Each row has two labels, one from each of two sets.
-0.37,-0.50,0.95,-0.21,0.99,-0.11,-0.14,-1.08,-2.60,1.23,1.99,-0.36,0.20,0.11,0.74,0.30,-0.69,-2.29,0.83,-0.19,-4.78,0.22,-1.58,-0.75,-0.34,-0.95,-0.16,-2.06,2.32,1.37,2.63,-2.23,-2.12,-0.37,1.04,-0.64,0.53,-1.17,5.12,2.14,-1.18,-1.70,2.05,-0.20,3.01,0.05,0.92,-1.27,-0.04,-2.38,-2.00,-0.14,0.18,-0.17,-0.08,-0.77,1.75,-1.31,-2.08,-0.14,-0.44,1.02,0.15,0.73,1.99,1.23  Z790 Z889
-1.10,0.35,3.86,-0.99,3.25,-0.53,0.09,-1.09,-0.60,3.80,0.78,-0.74,-0.49,0.81,-0.80,0.87,0.79,-0.13,-0.39,0.63,-1.58,0.22,-1.09,1.37,-0.60,-1.15,1.71,-1.67,2.39,0.72,0.11,1.13,1.49,0.33,-0.81,0.67,1.84,-1.33,-0.04,-1.96,0.92,-2.18,2.18,-0.19,-0.03,-1.55,0.13,-0.47,2.67,-0.56,1.87,0.82,0.02,-0.38,-0.84,1.24,-0.19,-1.27,1.31,1.20,0.99,-0.75,-1.01,-0.79,2.77,1.37  Z790 Z358
-0.40,0.16,0.39,-1.19,2.14,0.02,0.37,1.64,1.23,1.26,0.85,-0.94,-0.45,0.77,-1.56,0.52,-0.15,1.72,-0.65,2.61,1.15,-0.06,1.28,2.47,0.34,-2.61,0.13,1.36,-1.19,0.04,1.00,8.94,3.64,0.81,-1.22,0.25,-1.49,1.03,-3.02,-0.46,1.14,-1.57,-3.41,0.97,-3.11,-1.12,-0.80,0.88,1.16,-0.22,2.36,-1.85,0.77,1.54,-0.23,0.49,2.96,-2.20,0.20,-0.48,-0.57,0.81,0.85,-0.43,-0.86,0.22  Z865 Z779
-1.20,-0.40,-1.35,0.22,1.52,1.31,1.61,0.97,1.89,2.28,-0.01,0.45,0.13,1.08,-1.88,1.46,0.49,1.12,-1.32,0.18,2.80,0.54,0.96,1.89,-1.39,1.47,2.32,1.11,-1.42,-1.70,-2.87,2.01,-2.37,0.48,-0.91,-0.55,1.93,1.05,-1.12,-1.84,1.69,0.82,2.92,0.12,-0.91,-1.53,-1.59,0.82,1.43,-1.74,2.41,0.30,-0.54,-0.87,0.52,1.39,1.54,-6.03,1.80,0.19,1.82,-2.18,-0.63,-0.99,-0.70,1.03  Z790 Z779
-1.12,0.27,1.26,-0.03,0.47,-0.72,-0.33,-1.23,1.67,-0.79,-0.53,1.20,-0.20,-2.12,-1.08,0.92,0.54,2.45,-0.29,0.22,2.80,-0.21,1.46,-0.36,-0.67,0.87,2.67,1.97,-0.05,-1.45,-4.01,-0.53,0.66,0.11,-1.19,1.00,0.27,0.46,-1.39,-5.79,1.62,0.61,2.44,1.17,1.08,-1.63,-0.01,-2.27,0.80,-1.06,2.31,0.11,-0.33,-1.29,0.19,1.82,-3.70,-2.53,0.86,-0.27,0.23,-0.97,-1.13,-0.17,0.08,-0.59  Z790 Z779
-0.08,-0.16,1.32,1.82,-0.13,1.93,0.39,-0.37,1.72,0.95,-1.00,0.11,-0.60,0.08,-0.79,0.35,1.61,-0.51,1.26,-0.35,2.39,-0.55,2.28,-1.13,-0.98,0.02,1.70,1.63,0.68,-2.34,-2.44,4.01,-1.81,1.75,-1.21,0.26,2.21,1.42,-1.81,-3.40,-0.65,-0.42,0.14,3.60,-0.36,-0.05,-0.60,-0.52,1.52,-0.02,1.19,-0.16,0.27,-1.88,-0.30,-0.01,-3.19,-1.27,0.51,0.44,1.95,-0.78,-0.86,-0.38,0.29,-0.57  Z541 Z779
-1.44,-0.59,0.99,-0.48,2.72,0.10,0.71,-0.14,0.55,1.55,1.25,-0.36,0.25,1.57,-2.17,1.03,-0.66,0.82,-0.15,0.56,-0.84,-0.07,2.34,3.71,-0.06,-2.13,1.04,1.57,0.02,-1.59,-0.39,8.97,0.17,1.31,-2.15,-0.53,1.30,0.59,-2.16,-3.14,1.81,-1.84,-2.72,0.61,-2.28,-2.95,-0.47,-0.24,0.75,-1.46,1.80,-0.69,0.71,0.72,0.34,0.11,1.86,-2.90,0.99,0.50,1.05,-2.19,-0.81,0.41,0.59,0.38  Z541 Z779
-0.87,-0.98,1.96,-0.03,2.19,-0.26,0.92,0.96,0.18,3.23,-0.82,0.03,-0.35,0.24,-1.40,0.81,1.29,1.09,-1.11,0.97,-2.69,0.00,-0.12,3.39,1.59,0.08,0.24,0.59,-0.79,0.66,-1.38,3.89,0.18,0.29,-0.15,-1.13,0.13,-1.96,-3.31,2.73,0.53,-0.75,-0.19,0.15,-2.87,-1.17,-0.57,0.09,1.04,-3.35,3.32,0.73,-0.10,1.59,0.03,1.05,-0.05,-1.21,1.95,1.78,1.47,-2.66,0.55,-3.43,-0.13,0.64  Z790 Z851
-0.51,-1.19,3.24,-1.46,2.97,1.49,1.81,-1.97,-1.40,3.54,0.78,-0.78,-0.17,0.04,-0.38,0.28,2.59,0.46,-0.61,0.46,-1.95,0.29,-2.88,3.15,-0.58,-0.82,0.29,0.04,3.37,1.61,0.93,4.63,-3.25,0.95,0.12,-0.75,-1.03,-0.94,5.26,-1.58,0.28,-1.50,0.40,-0.07,0.03,-1.25,0.24,-2.18,2.24,-0.43,-0.33,2.33,3.12,0.72,-1.02,0.17,3.20,-0.54,-0.34,1.17,2.44,-1.42,-1.01,-0.30,0.79,1.21  Z541 Z358
-0.16,0.34,1.16,-0.49,2.37,-0.69,-0.12,0.73,0.73,-0.14,-0.77,0.51,0.24,0.99,-1.68,0.06,0.17,-0.07,-0.16,-0.32,-0.96,0.24,2.79,0.47,-0.33,-1.89,0.59,2.65,-0.04,-1.39,-1.79,7.43,0.54,-0.10,-1.07,-0.10,0.86,0.17,-3.06,-3.01,0.91,0.13,-2.45,1.26,0.12,-3.40,0.20,-1.16,-1.42,-0.34,-0.12,-0.28,0.92,0.27,-0.18,-0.19,1.04,-0.62,0.86,0.58,-0.16,1.11,-0.12,-1.16,-0.17,-1.00  Z541 Z779
0.26,0.20,-1.34,-0.23,-0.15,-0.40,1.11,-1.99,-1.90,0.81,1.79,-1.20,-0.76,-0.01,1.19,-0.07,0.04,-0.41,0.61,-1.15,-1.68,-0.46,-2.46,-1.11,-0.37,0.33,-0.54,-2.12,0.30,0.88,2.25,-3.57,1.79,0.33,1.16,-0.72,1.09,-0.13,3.87,2.93,-1.24,-0.07,1.24,-0.46,1.32,0.42,-0.46,0.45,0.40,-2.24,-1.84,-0.98,-0.29,-0.62,0.27,-0.93,1.43,-0.15,-1.64,0.18,-0.24,2.53,0.28,0.27,0.56,0.91  Z472 Z889
-0.15,-0.31,-1.29,-0.96,0.37,-0.42,-0.18,-1.06,-3.84,-0.27,1.33,0.04,-1.31,-0.75,1.86,-0.05,-0.30,-2.76,-0.21,-0.15,-2.90,1.00,-2.87,-1.47,-1.99,0.42,0.69,-1.15,1.19,2.79,1.28,-3.52,-7.17,-0.64,-0.16,0.14,2.16,-0.52,5.05,0.84,-0.93,-0.26,0.98,-2.61,4.85,-0.23,1.20,-4.33,-1.24,-1.13,-3.61,0.68,0.09,-1.25,0.43,0.71,4.20,-0.01,-1.44,0.06,-0.36,-0.59,0.25,0.20,1.25,1.03  Z790 Z889
